Below are the code and all the weights of a small trained network. Each question names an input and a target symbol and asks about switching units off, where a switched-off unit gives its printed mean instead of its output.

import numpy as np


def w(rows, s, z=0):
    codes = np.array(rows[::2]) - 128.0
    scale = np.full(codes.shape[1], s)
    scale[-1] = z or s
    return codes * scale


def f(y):
    return y / 2 * (1 + np.tanh(0.7978845608 * (y + 0.044715 * y**3)))


def softmax(a):
    e = np.exp(a - a.max(-1, keepdims=True))
    return e / e.sum(-1, keepdims=True)


def log_softmax(a):
    a = a - a.max(-1, keepdims=True)
    return a - np.log(np.exp(a).sum(-1, keepdims=True))


def net(x, mask):
    ids = ['ΓΔΛΦΩαβεζηξπτψ'.index(c) for c in x.split()]
    T = len(ids)
    res = E[ids] + P[:T]
    u = 0
    for l in range(3):
        q, k, v = (res @ M[l].T for M in (Q, K, V))
        z = softmax(np.where(np.tri(T) > 0, q @ k.T / 2**0.5, -1e9)) @ v
        res = res + np.where(mask[u], z, O[l][:, -1]) @ O[l][:, :-1]
        u += 1
        y = f(res @ A[l][:, :-1].T + A[l][:, -1])
        res = res + np.where(mask[u : u + 4], y, B[l][:, -1]) @ B[l][:, :-1]
        u += 4
    return log_softmax(res[-1] @ U[:, :-1].T + U[:, -1])


Q, K, V, O, A, B = {}, {}, {}, {}, {}, {}
E = w([
[143,145,132,156],'Γ',
[159,174,73,140],'Δ',
[194,165,78,197],'Λ',
[45,143,73,128],'Φ',
[138,137,139,164],'Ω',
[145,144,136,128],'α',
[153,90,74,107],'β',
[95,129,90,147],'ε',
[216,172,172,128],'ζ',
[100,147,77,92],'η',
[87,137,65,122],'ξ',
[99,75,198,93],'π',
[160,187,154,4],'τ',
[55,114,124,82],'ψ',
],0.023)
P = w([
[210,132,43,86],'0',
[246,53,147,129],'1',
[243,140,186,101],'2',
[184,127,109,111],'3',
[149,94,91,128],'4',
[203,191,140,63],'5',
[129,115,3,88],'6',
[169,133,95,84],'7',
[152,117,89,79],'8',
[149,107,62,68],'9',
[168,90,50,77],'10',
[185,77,100,89],'11',
[164,62,96,129],'12',
],0.0043)
Q[0] = w([
[209,93,106,91],'0.h1',
[39,202,2,99],'0.h1',
],0.0069)
K[0] = w([
[7,254,41,4],'0.h1',
[48,169,170,167],'0.h1',
],0.0043)
V[0] = w([
[134,97,94,140],'0.h1',
[145,10,88,91],'0.h1',
],0.013)
O[0] = w([
[98,152,142,41,232],'0.h1',
[110,251,178,132,6],'0.h1',
],0.011,0.0014)
A[0] = w([
[53,143,116,151,94],'0.n1',
[75,191,136,152,175],'0.n2',
[129,132,102,121,252],'0.n3',
[89,10,129,49,148],'0.n4',
],0.011,0.0017)
B[0] = w([
[125,125,36,216,166],'0.n1',
[160,160,100,70,163],'0.n2',
[199,145,56,126,251],'0.n3',
[180,254,216,96,243],'0.n4',
],0.0086,0.0029)
Q[1] = w([
[2,145,211,152],'1.h1',
[187,139,244,8],'1.h1',
],0.0055)
K[1] = w([
[234,60,145,145],'1.h1',
[1,66,101,134],'1.h1',
],0.0076)
V[1] = w([
[169,129,95,131],'1.h1',
[1,245,218,87],'1.h1',
],0.0044)
O[1] = w([
[254,132,124,151,249],'1.h1',
[241,216,214,139,33],'1.h1',
],0.0086,0.002)
A[1] = w([
[116,69,142,176,228],'1.n1',
[245,84,96,136,89],'1.n2',
[146,97,112,2,252],'1.n3',
[200,87,102,65,179],'1.n4',
],0.0096,0.0025)
B[1] = w([
[167,126,168,138,134],'1.n1',
[77,98,104,85,254],'1.n2',
[167,119,115,248,209],'1.n3',
[71,76,150,187,227],'1.n4',
],0.012,0.0089)
Q[2] = w([
[188,68,96,77],'2.h1',
[3,162,173,74],'2.h1',
],0.0063)
K[2] = w([
[207,158,57,135],'2.h1',
[141,1,84,57],'2.h1',
],0.0082)
V[2] = w([
[243,86,245,254],'2.h1',
[141,136,195,17],'2.h1',
],0.0047)
O[2] = w([
[253,103,186,97,166],'2.h1',
[87,118,152,96,2],'2.h1',
],0.012,0.0068)
A[2] = w([
[225,178,145,223,107],'2.n1',
[154,97,93,135,255],'2.n2',
[16,62,148,185,221],'2.n3',
[193,206,9,2,103],'2.n4',
],0.007,0.0024)
B[2] = w([
[135,110,80,109,255],'2.n1',
[34,168,185,133,238],'2.n2',
[4,84,133,112,192],'2.n3',
[153,102,212,97,210],'2.n4',
],0.013,0.0074)
U = w([
[96,122,215,128,3],'Γ',
[144,144,168,207,111],'Δ',
[134,65,100,89,118],'Λ',
[79,46,245,98,223],'Φ',
[106,194,117,148,194],'Ω',
[45,231,138,64,121],'α',
[181,99,254,85,153],'β',
[95,123,123,185,2],'ε',
[154,145,43,110,215],'ζ',
[102,170,125,125,119],'η',
[107,29,67,32,31],'ξ',
[206,15,97,60,71],'π',
[101,100,195,161,112],'τ',
[155,231,179,163,227],'ψ',
],0.008,0.0061)

Each question gives the input, a string of symbols that net reads in full, and the target symbol t.
The units are the heads (2 rows each of Q, K, V and O) and the neurons (one row each of A and B). Each row of codes is followed by its name. A weight is (code - 128) times the scale printed after its matrix; where a second scale follows, it is the last column's (O, A, B and U).
mask holds one flag per unit, layer by layer, with each layer's heads first. A switched-off unit (its flag False) gives its mean, the last column of its rows in O or B, instead of its output. The means were averaged over made-up inputs and are rounded, as every weight is.
A unit's drop is (log p(t) with every unit on - log p(t) with that unit switched off) / (log p(t) with every unit on - log p(t) with every unit switched off).
The circuit of an input: a set's keep is (log p(t) with only the set's units on - log p(t) with every unit switched off) / (log p(t) with every unit on - log p(t) with every unit switched off). Starting from the 12 units with the biggest drops (on a tie, the unit counted first), units are removed one at a time, each time the one whose removal leaves the highest keep (on an exact tie, the one counted first), for as long as the keep stays at least 0.8.
units of the circuit, in order: the units of the circuit, biggest drop first
top k neurons: the k neurons with the biggest drops, biggest first
k most important neurons of layer l: the k neurons of layer l with the biggest drops, biggest first
input ζ ζ η Δ Λ Δ Φ ξ ψ π α π Φ, target β: top neuron -> [0.n4]
input η π Λ Φ Φ, target α: units of the circuit, in order -> [0.h1, 1.n3]
input Δ Γ Δ π ψ, target ψ: units of the circuit, in order -> [0.n4, 1.n2]
input ζ ζ Δ, target Φ: top 4 neurons -> [1.n2, 2.n3, 2.n2, 1.n4]
input β ζ ζ, target β: units of the circuit, in order -> [0.h1, 2.h1, 1.h1]
input Φ Φ Λ, target α: top 2 neurons -> [1.n3, 0.n1]
input Δ τ Δ, target π: units of the circuit, in order -> [1.n3, 2.h1, 0.n4]
input Δ Φ Λ Λ Λ Λ Φ Φ Λ, target α: top 4 neurons -> [1.n2, 0.n1, 1.n3, 2.n3]
input Ω Δ τ ζ, target π: top 3 neurons -> [1.n3, 0.n4, 1.n1]
input Δ ζ π, target β: units of the circuit, in order -> [2.h1, 0.n4]
input β π Ω Δ Δ Δ Λ Φ Δ, target β: units of the circuit, in order -> [1.h1, 0.h1, 2.h1]
input ψ η π Λ, target β: top 4 neurons -> [2.n4, 1.n3, 1.n2, 1.n4]
input Ω ζ Δ, target Φ: top 2 neurons -> [2.n3, 1.n2]
input ζ Λ Λ, target Φ: 3 most important neurons of layer 2 -> [2.n2, 2.n3, 2.n1]
input ε Λ Γ Δ Δ Φ Γ ξ π, target β: units of the circuit, in order -> [0.n4]
input Δ Δ Λ, target ξ: units of the circuit, in order -> [1.n2, 0.h1, 1.h1]
input Δ ζ ψ η Λ Δ Γ ε Δ π α Φ τ, target π: units of the circuit, in order -> [2.n1, 1.n3, 2.h1]
input τ Λ Φ Φ ε π Ω π Δ ξ, target β: top 2 neurons -> [0.n4, 2.n4]
input Λ π π η, target β: top 2 neurons -> [2.n4, 1.n3]
input π ε Φ Λ Γ Λ ψ, target ψ: top neuron -> [0.n4]
